[[-60  37 -84  32  11]
 [ -5  18  12  72 -11]
 [  3 -38  32  58  30]
 [-51 -45 -63 -29 -57]
 [ 49   9  -1   0  63]]
->
[[ 49 -51   3  -5 -60]
 [  9 -45 -38  18  37]
 [ -1 -63  32  12 -84]
 [  0 -29  58  72  32]
 [ 63 -57  30 -11  11]]

[[ 45 -21 -16 -17  -6 -21  44 -34 -19 -80]
 [ -8 -28  30  -6 -11 -15  14  -9  28  -2]
 [-17  31  43  12 -25  82  44  -5  38  13]]
->
[[-17  -8  45]
 [ 31 -28 -21]
 [ 43  30 -16]
 [ 12  -6 -17]
 [-25 -11  -6]
 [ 82 -15 -21]
 [ 44  14  44]
 [ -5  -9 -34]
 [ 38  28 -19]
 [ 13  -2 -80]]

[[-26 -65   1  -3  59  13  12  81   5 -23 -34]
 [  5 -26 -27   7  26  13  34  23 -10 -46 -11]]
->
[[  5 -26]
 [-26 -65]
 [-27   1]
 [  7  -3]
 [ 26  59]
 [ 13  13]
 [ 34  12]
 [ 23  81]
 [-10   5]
 [-46 -23]
 [-11 -34]]

[[  9 -21]
 [ 39  81]
 [ 51  89]
 [ -6  -1]
 [ -5  15]
 [ 30  84]]
->
[[ 30  -5  -6  51  39   9]
 [ 84  15  -1  89  81 -21]]

[[  6  12  -9]
 [ -6   0   2]
 [  5  10  -8]
 [ 41  64 -49]
 [  2  -2  -3]
 [ 35  57 -43]]
->
[[ 35   2  41   5  -6   6]
 [ 57  -2  64  10   0  12]
 [-43  -3 -49  -8   2  -9]]

[[-30  25  -7  33  15  -3  -1  -5  14  -6   2  -8   9  23]
 [-16   8  -5  71  -8   7 -17 -13  13 -14  10  -2 -17  54]]
->
[[-16 -30]
 [  8  25]
 [ -5  -7]
 [ 71  33]
 [ -8  15]
 [  7  -3]
 [-17  -1]
 [-13  -5]
 [ 13  14]
 [-14  -6]
 [ 10   2]
 [ -2  -8]
 [-17   9]
 [ 54  23]]

[[ 16  11  -9   9 -66 -13 -15  -4  17  15  -4  12  24]
 [  0  -9  11  -7 -29   8   0 -35  45  38  -2  -5  -5]
 [  1  20   8 -17  47  -7  35  -2 -20 -20  24 -21 -21]
 [ -7 -29  33   7  65 -12  58  38   8 -19  24 -23 -21]]
->
[[ -7   1   0  16]
 [-29  20  -9  11]
 [ 33   8  11  -9]
 [  7 -17  -7   9]
 [ 65  47 -29 -66]
 [-12  -7   8 -13]
 [ 58  35   0 -15]
 [ 38  -2 -35  -4]
 [  8 -20  45  17]
 [-19 -20  38  15]
 [ 24  24  -2  -4]
 [-23 -21  -5  12]
 [-21 -21  -5  24]]
---
[[ 55 -42]
 [ 76 -58]
 [ 86 -65]
 [ 64 -49]
 [ 65 -49]]
->
[ 55 -58]

[[-77  18  37  30]
 [-60   4  33  27]
 [ -4  54 -10 -10]
 [ 45  17 -27 -11]
 [ -4  80   2  -9]]
->
[-77   4 -10 -11]

[[ 50  11 -28]
 [-43  70  11]
 [  0  62  58]
 [-33  48  33]]
->
[50 70 58]

[[-29  27 -22  43]
 [-24  48 -33  17]
 [-39  66 -55  17]]
->
[-29  48 -55]

[[ 12  55]
 [ -4  36]
 [-62 -88]
 [ 72 -24]]
->
[12 36]

[[  3 -43 -34   2]
 [ -5   5   3 -14]
 [ 24 -69 -62   0]
 [ 25  -2 -20  30]]
->
[  3   5 -62  30]
---
[[-91  30]
 [ -4  17]]
->
[30 -4]

[[ 22 -37]
 [ 14 -65]
 [ 18 -57]]
->
[-37  14]

[[  3  -4  -7]
 [ 60 -10   3]
 [-34 -31  -9]
 [-33  72  30]
 [ -4 -21 -12]]
->
[ -7 -10 -34]

[[  3 -30  49 -16  40]
 [-71 -11 -58  25 -30]]
->
[40 25]

[[-16  33  14  74 -82]
 [-48  44  56  36 -83]]
->
[-82  36]

[[ -6 -27 -39]
 [-14 -28 -26]
 [-27  -8  37]
 [ 88 -33  19]
 [-51  34   2]]
->
[-39 -28 -27]

[[-51  16]
 [  9  -2]
 [-88 -21]]
->
[16  9]

[[ 55 -80]
 [ 48 -77]]
->
[-80  48]
---
[[ -4 -42  13]
 [ 62 -86  -1]
 [-83 -13  15]
 [ 12  -4   3]
 [-19   8   4]
 [ -6 -46  10]
 [-40  -3  18]]
->
[[-19   8   4]
 [-40  -3  18]
 [ 12  -4   3]
 [-83 -13  15]
 [ -4 -42  13]
 [ -6 -46  10]
 [ 62 -86  -1]]

[[-36  -2]
 [-50   7]
 [ 79   1]
 [ 75   0]
 [-84  -6]
 [-68   4]
 [ 90  -3]
 [-81   2]]
->
[[-50   7]
 [-68   4]
 [-81   2]
 [ 79   1]
 [ 75   0]
 [-36  -2]
 [ 90  -3]
 [-84  -6]]

[[-22 -20 -11 -14  72   8 -33  24   5  13]
 [-14 -53 -63  -1  13 -54  11 -44 -36 -13]
 [ -7 -29 -75 -39  19 -37  41   8  -6 -12]
 [ 25 -63 -23 -20  -1 -18   2 -33  -7  22]]
->
[[-22 -20 -11 -14  72   8 -33  24   5  13]
 [ -7 -29 -75 -39  19 -37  41   8  -6 -12]
 [-14 -53 -63  -1  13 -54  11 -44 -36 -13]
 [ 25 -63 -23 -20  -1 -18   2 -33  -7  22]]

[[-60 -26  50]
 [ 10  71 -83]
 [ 48  46 -73]
 [-51 -40  65]
 [-42  11 -23]
 [ 38 -23  29]
 [ 37 -24  31]
 [-11  14 -32]]
->
[[ 10  71 -83]
 [ 48  46 -73]
 [-11  14 -32]
 [-42  11 -23]
 [ 38 -23  29]
 [ 37 -24  31]
 [-60 -26  50]
 [-51 -40  65]]

[[-30   9  58 -12  16 -16 -33 -29  -4 -12 -12 -20]
 [-24  -7 -12   1  20  -7  32 -24  -1   2  -9 -19]
 [-17  -3 -78  -2   8   1  -2 -12  -1  -5   1  -2]
 [  5   4  24   7  -3   4  -1   0   0  -7  -7   2]
 [ -8  -1   5  -3  15   7  16  -3   3 -16  -1  -5]]
->
[[-30   9  58 -12  16 -16 -33 -29  -4 -12 -12 -20]
 [  5   4  24   7  -3   4  -1   0   0  -7  -7   2]
 [ -8  -1   5  -3  15   7  16  -3   3 -16  -1  -5]
 [-17  -3 -78  -2   8   1  -2 -12  -1  -5   1  -2]
 [-24  -7 -12   1  20  -7  32 -24  -1   2  -9 -19]]

[[-78  21  -7  44  -1   9  -2  23  15   3  -5  -4  -8  33   1]
 [-31   4   7  33  -5   2   2  11  12   3   4  -9   9  31  -6]
 [ 59 -11 -21 -52  -9   0   4 -12  -4 -16  -5  11 -17 -43   9]
 [-27  -4   6  51   1   7   0  19  -6   7  -9  -3  -1  37  -3]]
->
[[-78  21  -7  44  -1   9  -2  23  15   3  -5  -4  -8  33   1]
 [-31   4   7  33  -5   2   2  11  12   3   4  -9   9  31  -6]
 [-27  -4   6  51   1   7   0  19  -6   7  -9  -3  -1  37  -3]
 [ 59 -11 -21 -52  -9   0   4 -12  -4 -16  -5  11 -17 -43   9]]
